Here is a tiny trained network, its code and every weight. The questions are about switching its units off for an input and a target symbol, where a switched-off unit gives its printed mean instead of its output.

import numpy as np


def w(rows, s, z=0):
    codes = np.array(rows[::2]) - 128.0
    scale = np.full(codes.shape[1], s)
    scale[-1] = z or s
    return codes * scale


def norm(h):
    return h / np.sqrt((h * h).mean(-1, keepdims=True) + 1e-5)


def f(y):
    return np.maximum(y, 0)


def softmax(a):
    e = np.exp(a - a.max(-1, keepdims=True))
    return e / e.sum(-1, keepdims=True)


def log_softmax(a):
    a = a - a.max(-1, keepdims=True)
    return a - np.log(np.exp(a).sum(-1, keepdims=True))


def net(x, mask):
    ids = ['βδθφψω'.index(c) for c in x.split()]
    T = len(ids)
    res = E[ids] + P[:T]
    u = 0
    for l in range(2):
        q, k, v = (norm(res) @ M[l].T for M in (Q, K, V))
        z = softmax(np.where(np.tri(T) > 0, q @ k.T / 4**0.5, -1e9)) @ v
        res = res + np.where(mask[u], z, O[l][:, -1]) @ O[l][:, :-1]
        u += 1
        y = f(norm(res) @ A[l][:, :-1].T + A[l][:, -1])
        res = res + np.where(mask[u : u + 12], y, B[l][:, -1]) @ B[l][:, :-1]
        u += 12
    return log_softmax(norm(res)[-1] @ U[:, :-1].T + U[:, -1])


Q, K, V, O, A, B = {}, {}, {}, {}, {}, {}
E = w([
[155,84,94],'β',
[204,175,7],'δ',
[33,97,86],'θ',
[37,94,90],'φ',
[57,113,68],'ψ',
[124,85,109],'ω',
],0.014)
P = w([
[80,146,156],'0',
[94,114,140],'1',
[121,98,142],'2',
[127,85,142],'3',
[25,165,170],'4',
[2,187,138],'5',
[23,195,143],'6',
],0.0096)
Q[0] = w([
[142,42,254],'L0H1',
[89,85,30],'L0H1',
[219,86,94],'L0H1',
[208,24,5],'L0H1',
],0.0081)
K[0] = w([
[82,129,118],'L0H1',
[182,251,76],'L0H1',
[88,141,167],'L0H1',
[101,190,165],'L0H1',
],0.015)
V[0] = w([
[99,201,180],'L0H1',
[46,9,187],'L0H1',
[102,121,218],'L0H1',
[146,95,139],'L0H1',
],0.014)
O[0] = w([
[3,109,181,2],'L0H1',
[159,219,235,203],'L0H1',
[50,206,205,13],'L0H1',
[138,190,43,128],'L0H1',
],0.0074,0.007)
A[0] = w([
[62,160,92,76],'L0N1',
[146,68,2,199],'L0N2',
[5,42,74,183],'L0N3',
[110,99,161,97],'L0N4',
[159,100,142,100],'L0N5',
[101,167,39,125],'L0N6',
[72,145,204,173],'L0N7',
[161,89,121,99],'L0N8',
[198,192,113,72],'L0N9',
[43,20,194,3],'L0N10',
[33,127,113,109],'L0N11',
[239,89,225,146],'L0N12',
],0.0097,0.0042)
B[0] = w([
[153,195,108,137],'L0N1',
[177,58,180,255],'L0N2',
[191,103,74,200],'L0N3',
[71,184,131,133],'L0N4',
[112,190,127,136],'L0N5',
[154,83,126,177],'L0N6',
[117,141,13,179],'L0N7',
[155,164,98,149],'L0N8',
[66,144,121,183],'L0N9',
[92,99,51,133],'L0N10',
[162,136,98,142],'L0N11',
[3,138,27,209],'L0N12',
],0.0055,0.008)
Q[1] = w([
[102,168,158],'L1H1',
[192,83,204],'L1H1',
[43,68,63],'L1H1',
[254,91,214],'L1H1',
],0.0088)
K[1] = w([
[116,162,132],'L1H1',
[37,70,131],'L1H1',
[219,62,164],'L1H1',
[1,65,50],'L1H1',
],0.009)
V[1] = w([
[216,184,163],'L1H1',
[176,106,206],'L1H1',
[247,124,29],'L1H1',
[90,71,32],'L1H1',
],0.011)
O[1] = w([
[218,183,255,163],'L1H1',
[139,21,225,21],'L1H1',
[231,136,119,253],'L1H1',
[119,107,33,168],'L1H1',
],0.0085,0.0049)
A[1] = w([
[166,44,85,83],'L1N1',
[116,110,157,86],'L1N2',
[78,153,167,115],'L1N3',
[146,179,134,68],'L1N4',
[95,155,25,94],'L1N5',
[147,106,102,58],'L1N6',
[89,40,100,122],'L1N7',
[145,77,183,5],'L1N8',
[136,84,116,128],'L1N9',
[183,154,162,59],'L1N10',
[203,61,102,82],'L1N11',
[153,107,249,83],'L1N12',
],0.017,0.0031)
B[1] = w([
[113,6,116,250],'L1N1',
[144,131,135,130],'L1N2',
[126,95,165,174],'L1N3',
[124,199,153,187],'L1N4',
[156,120,186,255],'L1N5',
[113,92,118,173],'L1N6',
[220,172,108,198],'L1N7',
[102,116,126,128],'L1N8',
[142,64,151,176],'L1N9',
[72,183,77,188],'L1N10',
[83,74,83,250],'L1N11',
[190,31,141,168],'L1N12',
],0.012,0.008)
U = w([
[250,172,135,102],'β',
[168,60,126,247],'δ',
[82,129,140,92],'θ',
[83,119,157,131],'φ',
[101,172,49,2],'ψ',
[185,98,245,175],'ω',
],0.014,0.0032)

Each question gives the input, a string of symbols that net reads in full, and the target symbol t.
The units are the heads (4 rows each of Q, K, V and O) and the neurons (one row each of A and B). Each row of codes is followed by its name. A weight is (code - 128) times the scale printed after its matrix; where a second scale follows, it is the last column's (O, A, B and U).
mask holds one flag per unit, layer by layer, with each layer's heads first. A switched-off unit (its flag False) gives its mean, the last column of its rows in O or B, instead of its output. The means were averaged over made-up inputs and are rounded, as every weight is.
A unit's drop is (log p(t) with every unit on - log p(t) with that unit switched off) / (log p(t) with every unit on - log p(t) with every unit switched off).
The circuit of an input: a set's keep is (log p(t) with only the set's units on - log p(t) with every unit switched off) / (log p(t) with every unit on - log p(t) with every unit switched off). Starting from the 12 units with the biggest drops (on a tie, the unit counted first), units are removed one at a time, each time the one whose removal leaves the highest keep (on an exact tie, the one counted first), for as long as the keep stays at least 0.8.
units of the circuit, in order: the units of the circuit, biggest drop first
most important unit: the unit with the biggest drop
k most important neurons: the k neurons with the biggest drops, biggest first
top k neurons in layer l: the k neurons of layer l with the biggest drops, biggest first
drop when u is switched off: that unit's drop, to one decimal
input ω θ ω ω θ φ, target ω: units of the circuit, in order => (L0H1; L1H1)
input φ ψ φ, target φ: most important unit => L0H1
input β ψ ψ ψ, target β: 2 most important neurons => (L0N12; L0N7)
input φ ψ ω, target φ: units of the circuit, in order => (L0H1; L1H1)
input θ ω β β ψ β φ, target β: 3 most important neurons => (L0N12; L1N11; L0N2)
input ω θ β β ψ ω, target β: 2 most important neurons => (L1N11; L0N2)
input θ ψ φ, target θ: units of the circuit, in order => (L0H1; L1H1)
input β ω ω θ, target β: 2 most important neurons => (L0N12; L0N2)
input φ β β θ, target φ: 2 most important neurons => (L0N12; L1N5)
input ω β ψ, target ω: top 2 neurons in layer 0 => (L0N3; L0N9)
input ω ω β β ω, target ω: top 2 neurons in layer 1 => (L1N12; L1N7)
input ψ φ ψ φ, target ψ: 2 most important neurons => (L0N7; L1N1)
input φ β θ, target φ: top 2 neurons in layer 1 => (L1N5; L1N7)
input φ θ ψ, target φ: most important unit => L0H1
input θ β ψ, target θ: top 3 neurons in layer 0 => (L0N3; L0N12; L0N9)
input β β β, target β: drop when L0H1 is switched off => 1.7
input ψ β ψ, target ψ: drop when L0H1 is switched off => 1.3
input φ θ φ, target φ: drop when L0N7 is switched off => 0.2
input ω ω φ ω β ψ ψ, target ω: drop when L1N10 is switched off => 0.0
input θ ω β ψ, target θ: most important unit => L0N12
input ψ φ ψ β, target ψ: top 2 neurons in layer 0 => (L0N7; L0N12)
